Below is a small trained network, with its code and all its weights. Each question gives an input and a class and asks what happens when units are switched off, that is, made to give their printed mean instead of their output.

import numpy as np


def w(rows, s, z=0):
    codes = np.array(rows[::2]) - 128.0
    scale = np.full(codes.shape[1], s)
    scale[-1] = z or s
    return codes * scale


def f(y):
    return y / 2 * (1 + np.tanh(0.7978845608 * (y + 0.044715 * y**3)))


def log_softmax(a):
    a = a - a.max(-1, keepdims=True)
    return a - np.log(np.exp(a).sum(-1, keepdims=True))


def net(x, mask):
    res = np.array(x, float).reshape(1, 5) / 4 @ E
    y = f(res @ A[0][:, :-1].T + A[0][:, -1])
    res = res + np.where(mask, y, B[0][:, -1]) @ B[0][:, :-1]
    return log_softmax(res[-1] @ U[:, :-1].T + U[:, -1])


A, B = {}, {}
E = w([
[211,32,150,41],'x0',
[166,253,203,71],'x1',
[132,131,125,128],'x2',
[241,92,168,250],'x3',
[130,129,126,127],'x4',
],0.012)
A[0] = w([
[140,79,91,126,129],'N0',
[109,154,148,90,116],'N1',
[155,138,197,86,118],'N2',
[93,169,132,122,143],'N3',
[124,78,87,201,162],'N4',
[102,97,91,57,161],'N5',
[71,100,58,95,174],'N6',
[104,168,152,80,155],'N7',
[115,130,127,202,166],'N8',
[168,67,134,125,136],'N9',
[149,70,160,108,149],'N10',
[118,152,153,52,144],'N11',
[87,179,115,184,254],'N12',
[171,175,248,144,67],'N13',
[140,106,151,71,138],'N14',
[89,181,120,146,168],'N15',
[56,81,61,93,183],'N16',
],0.017,0.0089)
B[0] = w([
[161,133,202,127,183],'N0',
[88,91,160,95,180],'N1',
[159,113,71,131,206],'N2',
[37,173,165,91,185],'N3',
[42,78,141,180,233],'N4',
[199,137,66,106,217],'N5',
[190,219,128,161,231],'N6',
[50,110,123,48,212],'N7',
[22,109,88,186,194],'N8',
[178,96,204,92,203],'N9',
[203,102,196,60,198],'N10',
[122,61,95,41,221],'N11',
[2,161,107,141,236],'N12',
[215,241,69,138,225],'N13',
[180,77,90,95,190],'N14',
[26,160,161,134,202],'N15',
[217,219,115,177,248],'N16',
],0.011,0.017)
U = w([
[130,247,66,212,230],'0',
[234,182,115,143,250],'1',
[92,67,82,243,66],'2',
[156,69,222,157,34],'3',
[86,172,166,95,33],'4',
[145,84,59,89,37],'5',
],0.013,0.0022)

Each question gives the input, the list of numbers given to net, and the class t.
The units are the neurons (one row each of A and B). Each row of codes is followed by its name. A weight is (code - 128) times the scale printed after its matrix; where a second scale follows, it is the last column's (A, B and U).
mask holds one flag per neuron, in row order. A switched-off neuron (its flag False) gives its mean, the last column of its row in B, instead of its output. The means were averaged over made-up inputs and are rounded, as every weight is.
A unit's drop is (log p(t) with every unit on - log p(t) with that unit switched off) / (log p(t) with every unit on - log p(t) with every unit switched off).
The circuit of an input: a set's keep is (log p(t) with only the set's units on - log p(t) with every unit switched off) / (log p(t) with every unit on - log p(t) with every unit switched off). Starting from the 12 units with the biggest drops (on a tie, the unit counted first), units are removed one at a time, each time the one whose removal leaves the highest keep (on an exact tie, the one counted first), for as long as the keep stays at least 0.8.
circuit, biggest first: the units of the circuit, biggest drop first
top k neurons: the k neurons with the biggest drops, biggest first
drop of u: that unit's drop, to one decimal
input [2,2,-8,-7,6], class 5: circuit, biggest first -> N11
input [6,1,-3,-2,3], class 5: top 2 neurons -> N13, N11
input [-4,7,-4,0,-3], class 4: top 2 neurons -> N16, N7
input [0,-4,3,5,0], class 2: top 2 neurons -> N8, N4
input [0,-5,-8,7,7], class 2: top 2 neurons -> N8, N4
input [1,3,-8,-6,1], class 5: top 2 neurons -> N11, N5
input [-4,1,0,0,5], class 4: top 2 neurons -> N16, N13
input [-7,1,4,-1,-3], class 4: top 2 neurons -> N13, N16
input [4,-6,-4,7,-6], class 3: drop of N6 -> 0.0
input [-2,-7,-3,2,-7], class 2: drop of N4 -> 0.5
input [1,-4,5,6,0], class 3: drop of N9 -> 0.5
